Here is a tiny trained network, its code and every weight. The questions are about switching its units off for an input and a class, where a switched-off unit gives its printed mean instead of its output.

import numpy as np


def w(rows, s, z=0):
    codes = np.array(rows[::2]) - 128.0
    scale = np.full(codes.shape[1], s)
    scale[-1] = z or s
    return codes * scale


def f(y):
    return np.maximum(y, 0)


def log_softmax(a):
    a = a - a.max(-1, keepdims=True)
    return a - np.log(np.exp(a).sum(-1, keepdims=True))


def net(x, mask):
    res = np.array(x, float).reshape(1, 7) / 4 @ E
    y = f(res @ A[0][:, :-1].T + A[0][:, -1])
    res = res + np.where(mask, y, B[0][:, -1]) @ B[0][:, :-1]
    return log_softmax(res[-1] @ U[:, :-1].T + U[:, -1])


A, B = {}, {}
E = w([
[124,88,138,32,31,166,133],'x0',
[142,145,8,150,133,209,174],'x1',
[254,188,149,64,155,135,93],'x2',
[129,128,127,131,125,128,123],'x3',
[126,123,144,132,136,148,117],'x4',
[127,130,118,125,125,119,127],'x5',
[123,130,134,129,130,139,114],'x6',
],0.021)
A[0] = w([
[188,208,125,165,211,107,88,150],'N1',
[198,123,133,39,91,158,120,18],'N2',
[46,128,131,211,140,112,149,226],'N3',
[111,142,197,119,125,95,137,254],'N4',
[109,137,92,186,222,98,112,171],'N5',
[52,101,112,250,201,80,133,255],'N6',
[79,81,88,159,91,178,155,112],'N7',
[48,66,167,121,102,111,112,208],'N8',
[59,42,99,99,80,154,148,148],'N9',
[161,147,135,158,211,85,113,215],'N10',
[176,187,73,111,157,182,151,60],'N11',
[116,108,147,108,78,121,109,156],'N12',
[186,169,142,96,165,87,74,160],'N13',
[121,91,126,179,87,106,139,214],'N14',
[113,135,95,151,124,160,159,98],'N15',
[135,165,39,133,139,226,178,126],'N16',
],0.016,0.0089)
B[0] = w([
[148,123,126,154,191,123,201,221],'N1',
[117,188,165,101,98,150,3,200],'N2',
[119,133,161,95,106,131,55,221],'N3',
[121,142,153,86,114,72,146,204],'N4',
[181,149,118,128,151,140,100,209],'N5',
[155,164,171,89,115,124,20,254],'N6',
[100,108,109,173,99,137,114,190],'N7',
[110,103,129,79,119,83,173,218],'N8',
[69,89,119,153,107,145,130,204],'N9',
[155,160,136,159,178,109,149,206],'N10',
[176,88,94,132,152,170,105,185],'N11',
[102,90,133,91,133,124,135,176],'N12',
[130,163,162,129,154,101,133,217],'N13',
[108,117,114,94,116,112,122,177],'N14',
[109,125,91,158,116,192,108,160],'N15',
[153,119,96,181,145,228,71,208],'N16',
],0.017,0.038)
U = w([
[124,174,163,63,103,82,103,254],'0',
[153,135,108,131,101,173,67,144],'1',
[147,176,152,147,171,60,224,78],'2',
[185,113,78,179,183,164,177,50],'3',
[83,9,117,69,68,84,190,89],'4',
[27,63,84,209,77,169,153,87],'5',
],0.013,0.0033)

Each question gives the input, the list of numbers given to net, and the class t.
The units are the neurons (one row each of A and B). Each row of codes is followed by its name. A weight is (code - 128) times the scale printed after its matrix; where a second scale follows, it is the last column's (A, B and U).
mask holds one flag per neuron, in row order. A switched-off neuron (its flag False) gives its mean, the last column of its row in B, instead of its output. The means were averaged over made-up inputs and are rounded, as every weight is.
A unit's drop is (log p(t) with every unit on - log p(t) with that unit switched off) / (log p(t) with every unit on - log p(t) with every unit switched off).
The circuit of an input: a set's keep is (log p(t) with only the set's units on - log p(t) with every unit switched off) / (log p(t) with every unit on - log p(t) with every unit switched off). Starting from the 12 units with the biggest drops (on a tie, the unit counted first), units are removed one at a time, each time the one whose removal leaves the highest keep (on an exact tie, the one counted first), for as long as the keep stays at least 0.8.
units of the circuit, in order: the units of the circuit, biggest drop first
k most important neurons: the k neurons with the biggest drops, biggest first
drop of u: that unit's drop, to one decimal
input [1,4,-8,0,-1,7,-5], class 5: units of the circuit, in order -> [N9]
input [-5,-8,1,8,2,-6,4], class 2: units of the circuit, in order -> [N1, N10]
input [0,-4,4,6,-6,-7,6], class 2: units of the circuit, in order -> [N6, N3]
input [0,5,1,-8,-6,-6,7], class 3: 2 most important neurons -> [N6, N2]
input [0,-2,-6,5,2,4,4], class 0: 2 most important neurons -> [N6, N3]
input [-7,6,1,2,2,-5,-1], class 3: 2 most important neurons -> [N1, N2]
input [8,-2,0,0,-5,0,-3], class 4: 2 most important neurons -> [N6, N9]
input [8,0,0,-2,2,-6,4], class 4: drop of N16 -> 0.2
input [1,-6,0,6,7,8,1], class 4: units of the circuit, in order -> [N6, N2]
input [4,0,5,-3,8,-4,-3], class 0: drop of N16 -> 4.8
input [-8,-2,3,5,3,7,7], class 2: drop of N1 -> 0.1
input [8,7,-3,-5,5,0,-7], class 5: drop of N3 -> 0.0
